Below are the code and all the weights of a small trained network. Each question names an input and a class and asks about switching units off, where a switched-off unit gives its printed mean instead of its output.

import numpy as np


def w(rows, s, z=0):
    codes = np.array(rows[::2]) - 128.0
    scale = np.full(codes.shape[1], s)
    scale[-1] = z or s
    return codes * scale


def norm(h):
    return h / np.sqrt((h * h).mean(-1, keepdims=True) + 1e-5)


def f(y):
    return np.maximum(y, 0)


def log_softmax(a):
    a = a - a.max(-1, keepdims=True)
    return a - np.log(np.exp(a).sum(-1, keepdims=True))


def net(x, mask):
    res = np.array(x, float).reshape(1, 8) / 4 @ E
    u = 0
    for l in range(2):
        y = f(norm(res) @ A[l][:, :-1].T + A[l][:, -1])
        res = res + np.where(mask[u : u + 16], y, B[l][:, -1]) @ B[l][:, :-1]
        u += 16
    return log_softmax(norm(res)[-1] @ U[:, :-1].T + U[:, -1])


A, B = {}, {}
E = w([
[144,146,3,137,193,74,195,162],'x0',
[153,112,145,144,77,13,132,160],'x1',
[106,114,157,30,104,121,119,176],'x2',
[144,72,52,165,51,170,178,74],'x3',
[182,162,156,104,174,53,112,148],'x4',
[134,254,113,230,151,93,96,226],'x5',
[89,61,181,97,225,142,162,210],'x6',
[201,62,137,150,159,125,72,151],'x7',
],0.0061)
A[0] = w([
[157,151,113,167,81,128,128,150,130],'0.n1',
[146,66,140,138,166,130,180,77,3],'0.n2',
[119,66,128,181,101,120,166,171,25],'0.n3',
[131,147,133,87,65,81,147,144,38],'0.n4',
[100,155,199,112,143,97,110,184,44],'0.n5',
[105,172,194,77,191,108,106,215,34],'0.n6',
[206,208,49,143,170,46,70,141,142],'0.n7',
[170,74,212,225,116,1,134,219,134],'0.n8',
[136,151,252,194,101,38,102,25,98],'0.n9',
[157,184,118,93,59,149,176,185,86],'0.n10',
[60,222,170,190,197,135,223,106,62],'0.n11',
[168,251,115,179,204,37,118,167,94],'0.n12',
[102,88,83,184,143,45,114,91,114],'0.n13',
[105,109,183,92,203,92,84,161,40],'0.n14',
[89,133,51,169,142,85,151,109,102],'0.n15',
[127,156,162,27,64,37,115,111,30],'0.n16',
],0.0095,0.0032)
B[0] = w([
[152,100,129,109,116,112,80,154,170],'0.n1',
[120,79,94,146,160,113,89,106,162],'0.n2',
[140,100,120,187,129,111,95,139,148],'0.n3',
[125,137,151,110,94,117,151,88,152],'0.n4',
[126,108,85,86,160,155,67,150,183],'0.n5',
[90,126,132,81,137,123,108,226,214],'0.n6',
[203,155,66,127,123,150,102,129,245],'0.n7',
[171,152,94,141,170,85,249,152,232],'0.n8',
[131,140,200,115,62,151,73,134,208],'0.n9',
[162,138,164,141,110,137,123,111,159],'0.n10',
[140,160,67,121,158,171,148,166,194],'0.n11',
[187,153,57,114,114,117,105,77,254],'0.n12',
[109,140,111,134,114,76,155,136,170],'0.n13',
[122,131,162,67,128,81,122,154,197],'0.n14',
[120,160,115,82,78,129,143,171,185],'0.n15',
[111,99,156,133,132,100,185,58,183],'0.n16',
],0.019,0.0078)
A[1] = w([
[80,191,218,108,187,138,132,168,65],'1.n1',
[97,96,115,129,190,195,87,94,124],'1.n2',
[163,101,221,155,191,137,134,158,133],'1.n3',
[153,140,166,149,117,119,2,92,46],'1.n4',
[154,105,57,169,58,133,90,113,66],'1.n5',
[93,148,211,110,210,144,118,130,67],'1.n6',
[177,181,64,177,174,49,117,162,91],'1.n7',
[135,89,161,198,127,120,85,152,117],'1.n8',
[185,165,95,99,162,74,74,72,123],'1.n9',
[60,171,159,196,52,229,111,183,133],'1.n10',
[149,156,171,162,105,139,43,98,49],'1.n11',
[26,184,127,175,199,196,156,150,111],'1.n12',
[91,185,182,124,109,88,216,55,43],'1.n13',
[103,120,60,216,137,129,181,92,39],'1.n14',
[136,51,129,129,202,169,114,45,2],'1.n15',
[189,93,181,194,171,86,174,127,135],'1.n16',
],0.012,0.0026)
B[1] = w([
[18,142,78,116,144,125,173,212,171],'1.n1',
[182,101,113,84,170,116,110,73,170],'1.n2',
[91,172,140,2,99,137,149,152,156],'1.n3',
[60,156,128,226,131,175,117,104,172],'1.n4',
[99,167,208,64,179,173,110,200,224],'1.n5',
[39,129,117,125,136,88,159,197,158],'1.n6',
[178,149,60,179,129,130,134,144,254],'1.n7',
[136,152,110,80,118,214,105,87,145],'1.n8',
[156,142,93,133,101,226,149,117,230],'1.n9',
[141,204,156,216,72,169,95,106,172],'1.n10',
[81,151,176,190,129,186,151,124,165],'1.n11',
[240,163,92,71,91,135,130,139,155],'1.n12',
[202,72,193,99,67,76,74,96,163],'1.n13',
[59,87,148,144,135,52,124,192,167],'1.n14',
[143,99,118,103,190,139,97,45,173],'1.n15',
[144,138,63,126,21,101,77,60,160],'1.n16',
],0.016,0.0093)
U = w([
[19,102,176,43,161,94,139,226,151],'0',
[193,75,201,83,30,72,118,27,136],'1',
[126,37,124,90,227,154,85,44,95],'2',
[237,202,18,114,115,135,145,194,169],'3',
[124,89,229,234,216,87,208,127,2],'4',
[116,65,103,247,128,23,161,144,56],'5',
[117,181,210,196,79,230,75,99,155],'6',
],0.011,0.0072)

Each question gives the input, the list of numbers given to net, and the class t.
The units are the neurons (one row each of A and B). Each row of codes is followed by its name. A weight is (code - 128) times the scale printed after its matrix; where a second scale follows, it is the last column's (A, B and U).
mask holds one flag per neuron, layer by layer. A switched-off neuron (its flag False) gives its mean, the last column of its row in B, instead of its output. The means were averaged over made-up inputs and are rounded, as every weight is.
A unit's drop is (log p(t) with every unit on - log p(t) with that unit switched off) / (log p(t) with every unit on - log p(t) with every unit switched off).
The circuit of an input: a set's keep is (log p(t) with only the set's units on - log p(t) with every unit switched off) / (log p(t) with every unit on - log p(t) with every unit switched off). Starting from the 12 units with the biggest drops (on a tie, the unit counted first), units are removed one at a time, each time the one whose removal leaves the highest keep (on an exact tie, the one counted first), for as long as the keep stays at least 0.8.
units of the circuit, in order: the units of the circuit, biggest drop first
unit that matters most: the unit with the biggest drop
k most important neurons: the k neurons with the biggest drops, biggest first
top k neurons in layer l: the k neurons of layer l with the biggest drops, biggest first
drop when u is switched off: that unit's drop, to one decimal
input [-3,8,-7,-6,5,-7,3,0], class 1: units of the circuit, in order -> [0.n16 0.n11]
input [-6,3,-1,-8,-3,-3,-6,3], class 6: units of the circuit, in order -> [0.n9]
input [-5,2,-2,2,6,-4,1,-7], class 1: units of the circuit, in order -> [0.n16 1.n13]
input [-2,0,3,-5,4,-1,-6,-3], class 6: units of the circuit, in order -> [0.n9 1.n4]
input [-7,5,8,1,-6,-7,-1,5], class 1: top 2 neurons in layer 0 -> [0.n16 0.n7]
input [-3,2,2,2,-4,-2,-2,-6], class 1: 2 most important neurons -> [1.n13 0.n16]
input [-5,6,8,6,1,5,-7,5], class 1: 2 most important neurons -> [0.n8 0.n16]
input [-3,-6,6,8,1,0,-1,-5], class 6: top 3 neurons in layer 0 -> [0.n8 0.n16 0.n14]
input [-1,-1,1,-3,-4,-8,-7,2], class 6: top 2 neurons in layer 1 -> [1.n4 1.n11]
input [-8,6,-5,5,-4,-1,7,3], class 1: 2 most important neurons -> [0.n8 1.n16]
input [-3,8,7,8,-6,1,5,4], class 5: top 2 neurons in layer 0 -> [0.n8 0.n9]
input [-5,7,8,-5,0,-7,0,-8], class 0: top 4 neurons in layer 0 -> [0.n12 0.n7 0.n6 0.n5]
input [-6,8,-6,3,8,-1,-2,0], class 1: 2 most important neurons -> [0.n8 0.n9]
input [2,-3,-3,-3,2,-7,2,3], class 2: unit that matters most -> 0.n2
input [-5,7,-4,-6,-7,-4,-7,-3], class 6: top 2 neurons in layer 0 -> [0.n9 0.n8]
input [-1,-7,5,8,5,5,0,5], class 6: top 2 neurons in layer 0 -> [0.n8 0.n11]
input [-3,5,2,6,4,1,-1,4], class 1: drop when 0.n12 is switched off -> 0.1
input [0,7,4,0,-4,0,-8,-8], class 1: drop when 0.n16 is switched off -> 0.2
input [-4,-5,0,8,4,-8,8,8], class 2: drop when 0.n14 is switched off -> 0.0
input [-6,1,4,0,1,-8,-6,-7], class 1: unit that matters most -> 0.n16
input [-7,-3,-1,6,4,-2,1,7], class 6: drop when 0.n8 is switched off -> 0.1
